Below is a small trained network, with its code and all its weights. Each question gives an input and a class and asks what happens when units are switched off, that is, made to give their printed mean instead of their output.

import numpy as np


def w(rows, s, z=0):
    codes = np.array(rows[::2]) - 128.0
    scale = np.full(codes.shape[1], s)
    scale[-1] = z or s
    return codes * scale


def f(y):
    return y / 2 * (1 + np.tanh(0.7978845608 * (y + 0.044715 * y**3)))


def log_softmax(a):
    a = a - a.max(-1, keepdims=True)
    return a - np.log(np.exp(a).sum(-1, keepdims=True))


def net(x, mask):
    res = np.array(x, float).reshape(1, 8) / 4 @ E
    y = f(res @ A[0][:, :-1].T + A[0][:, -1])
    res = res + np.where(mask, y, B[0][:, -1]) @ B[0][:, :-1]
    return log_softmax(res[-1] @ U[:, :-1].T + U[:, -1])


A, B = {}, {}
E = w([
[138,123,122],'x0',
[110,142,209],'x1',
[147,154,56],'x2',
[89,58,128],'x3',
[255,69,174],'x4',
[78,100,51],'x5',
[76,54,160],'x6',
[175,202,106],'x7',
],0.0089)
A[0] = w([
[185,70,94,133],'n0',
[191,110,86,179],'n1',
[108,142,42,150],'n2',
[158,103,39,151],'n3',
[68,108,170,195],'n4',
[101,194,173,189],'n5',
[80,117,141,193],'n6',
[134,207,107,196],'n7',
[125,62,249,254],'n8',
],0.011,0.007)
B[0] = w([
[120,175,45,165],'n0',
[102,154,19,176],'n1',
[62,130,150,184],'n2',
[88,171,89,179],'n3',
[179,2,90,181],'n4',
[180,58,184,169],'n5',
[128,44,137,168],'n6',
[126,127,92,184],'n7',
[120,100,46,245],'n8',
],0.0089,0.013)
U = w([
[208,105,187,114],'0',
[200,8,92,157],'1',
[114,118,179,2],'2',
[132,154,71,159],'3',
[55,86,144,137],'4',
],0.013)

Each question gives the input, the list of numbers given to net, and the class t.
The units are the neurons (one row each of A and B). Each row of codes is followed by its name. A weight is (code - 128) times the scale printed after its matrix; where a second scale follows, it is the last column's (A, B and U).
mask holds one flag per neuron, in row order. A switched-off neuron (its flag False) gives its mean, the last column of its row in B, instead of its output. The means were averaged over made-up inputs and are rounded, as every weight is.
A unit's drop is (log p(t) with every unit on - log p(t) with that unit switched off) / (log p(t) with every unit on - log p(t) with every unit switched off).
The circuit of an input: a set's keep is (log p(t) with only the set's units on - log p(t) with every unit switched off) / (log p(t) with every unit on - log p(t) with every unit switched off). Starting from all 9 units, units are removed one at a time, each time the one whose removal leaves the highest keep (on an exact tie, the one counted first), for as long as the keep stays at least 0.8.
units of the circuit, in order: the units of the circuit, biggest drop first
unit that matters most: the unit with the biggest drop
k most important neurons: the k neurons with the biggest drops, biggest first
drop when u is switched off: that unit's drop, to one decimal
input [0,3,-2,3,-3,4,-6,5], class 4: 2 most important neurons => (n8; n0)
input [-1,8,-7,1,-3,-7,-4,6], class 1: unit that matters most => n8
input [-8,5,1,7,-5,-2,-5,-1], class 1: units of the circuit, in order => (n4; n5)
input [-8,-3,-5,-8,-5,-1,-4,-8], class 1: units of the circuit, in order => (n5; n3)
input [3,-6,-6,4,3,-8,-4,7], class 3: units of the circuit, in order => (n4; n1)
input [1,2,-5,-3,6,7,-5,3], class 3: units of the circuit, in order => (n4; n6)
input [-1,-7,2,2,-2,5,-6,-8], class 3: 2 most important neurons => (n3; n5)
input [-3,-7,8,-4,-1,5,8,-2], class 4: 2 most important neurons => (n2; n8)
input [-7,3,3,-5,-3,6,3,-6], class 1: 3 most important neurons => (n4; n6; n3)
input [2,-8,0,-7,4,-7,4,8], class 3: 2 most important neurons => (n1; n4)
input [-2,6,2,-3,-5,3,8,-4], class 1: drop when n4 is switched off => 0.2
input [-1,2,-8,6,-7,-6,0,7], class 1: drop when n5 is switched off => 0.0
input [2,5,-8,6,-6,6,6,-6], class 1: drop when n4 is switched off => 0.1
input [1,8,-7,3,2,-7,-4,4], class 1: units of the circuit, in order => (n8)
input [3,4,-1,-2,-8,5,8,-5], class 1: drop when n4 is switched off => 0.5
